Each row, then one of two labels for whether it has a hidden trait; a new part has new ones:
(in the rows, 100 means zero)
[ 77  71  67  67  68  73  77  86  94  99 109 114 111 138 130 128 136 125
 132 119 118 114 100  98  81  86  84  75  68  70  77  68  71  82  91  99
 104 103 118 120 114 129] | (64)
[ 73  64  66  70  61  78  83  89  90  94 100 103 106 116 117 118 130 119
 136 127 141 130 130 123 143 120 117 119 116 111 106 102  96  92  86  75
  83  71  77  71  78  68] | (64)
[ 84  95 110 124 134 129 117 103  80  73  68  75  91 100 119 121 135 114
 106  92  72  63  74  84  97 111 119 128 123 111  97  81  69  76  75  83
 107 128 124 124 115 106] | (64)
[123 125 122 121 116 118 111 108 101  98  91  90  89  70  80  77  74  80
  71  78  70  74  78  85  81  90  95  94  97 104 105 115 120 118 116 129
 122 132 122 122 120 123] | (67)
[128 134 131 139 141 142 143 133 130 136 120 112 110  95 116  99 113  94
 106  99  89  74  91  84  78  82  80  71  63  59  71  65  64  79  53  26
  59  76  57  62  91  85] | (67)
[ 83  94 114  90 109  99 102 103 134 114 133 132 117 158  99 114  78 104
  67  66  90 112  84 102  88 104 111 122 136 136 121 111 103  90 131 145
 104  59 110  94  69  65] | (64)
[ 84  79  74  82  81  88  87  95  93  98  99 100 102 113 109 106 118 109
 123 120 120 113 118 116 132 115 113 113 113 112 107 108 104 104  95  90
  92  92  86  82  92  82] | (64)
[125 126 117 107  86  79  70  78  67  87  93 105 114 121 132 114 116  96
  85  80  64  63  76  89 109 115 120 129 123 121 113  93  80  80  61  47
  79 102 102 117 127 137] | (67)
[ 71  56  45  80  84 108 125 131 132 144 125 112 108  66  81  63  60  66
  67  85  84  90 121 119 160 132 119 119  99  78  82  71  65  78  56  38
  83 124 108 122 137 145] | (64)
[106  95  77  84  70  76  79  88  75  99 100 103 110 111 129 106 125  99
 107  98  85  74  74  77  75  86  93  95 103 116 116 136 133 122 106  93
  92  97  75  75  87  82] | (67)
[107 109 104 101  97  90  83  91  79  78  79  79  85  71  78  82  81  89
  81  90  93  95  97 103 114 109 110 117 122 121 119 126 129 119 118 126
 114 120 110 107 104  98] | (67)
[126 150 159 131 130 109  96  85  85  62  71  79  80  86  71  95  85 109
 110 114 138 149 132 133 141 121 115 112 102  91  84  60  51  62  80  85
  87  71 111 116 100 117] | (67)
[ 83  73  85  82  93 101 108 112 125 124 124 121 115 117 104 101  84  89
  74  79  75  83  84  93  93 104 108 117 125 127 119 119 116 106 102  99
  88  74  82  78  83  82] | (64)
[ 65  63  66  73  81  87  97  96 125 125 137 136 133 156 131 128 118 110
  99  88  83  84  65  75  43  70  75  75  88  92  99 106 114 115 137 168
 138 132 139 131 110 105] | (64)
[ 97 107 115 131 136 139 134 119 100  93  72  65  69  41  75  83 102 104
 131 130 135 121 123 106 102  90  80  67  62  63  83  93 110 119 118 134
 126 140 109 101 101  89] | (64)
[120 129 126  90  88  67  64  74  97  99 123 133 128 159 110 110  81  92
  63  75  93 118 111 122 127 117 112 104  91  82  80  69  75  88 127 163
 135 115 133 112  83  67] | (67)
[117 128 140 104 103  88  78  77  83  69  87  96  99 125  93 116 108 121
 116 109 135 144 120 118 104  99 100  96  97  86  85  64  63  72 108 127
 109  93 129 126  99 109] | (67)
[ 84  70  69  79  98 113 124 121 127 105  90  82  83  81  90 112 128 127
 130 108  96  84  69  78  77 102 115 131 133 119 101  88  64  73  87 108
 117 124 136 126 103  86] | (67)
[ 79  68  69  83 103 116 125 123 132 111  95  84  81  70  78  95 110 117
 133 123 123 106  88  82  57  80  87 100 116 128 127 130 114  95  82  61
  73  71  95 112 111 125] | (67)
[131 134 126 105  92  78  66  69  51  58  62  72  85  89 100 114 132 125
 149 137 147 139 128 115 108  94  85  70  63  52  65  54  61  82  91 102
 113 131 134 139 130 142] | (67)
[ 79  52  50  77  97 121 137 133 132 112  87  71  75  54  83 102 131 127
 146 122 101  78  65  70  60  94 110 132 136 135 109  93  69  69  64  68
  99 127 131 134 119 110] | (67)
[ 89 117 145 133 148 128 114  96  92  64  75  79  88 102 100 127 130 137
 135 117 120 112  73  77  36  69  84  95 122 136 132 140 135 105 126 110
  82  40  82  84  78  91] | (64)
[ 88  90 102 106 115 117 124 121 136 136 137 134 128 148 134 123 126 113
 114 103  99  93  84  86  60  74  73  66  63  59  69  59  62  77  81  76
  91  95 105 112 111 123] | (64)
[123 125 118 109  97  88  78  82  71  80  87  97 105 116 127 118 125 103
  93  91  72  67  74  87  92 103 110 123 123 126 115 111  99  91  71  52
  73  75  88 102 112 127] | (67)
[115 122 125  97 102  88  81  83  81  71  84  92  94 107  92 107 101 114
 113 111 130 134 120 118 116 106 106 102  92  94  86  71  70  75  90  95
  93  90 107 109  99 103] | (67)
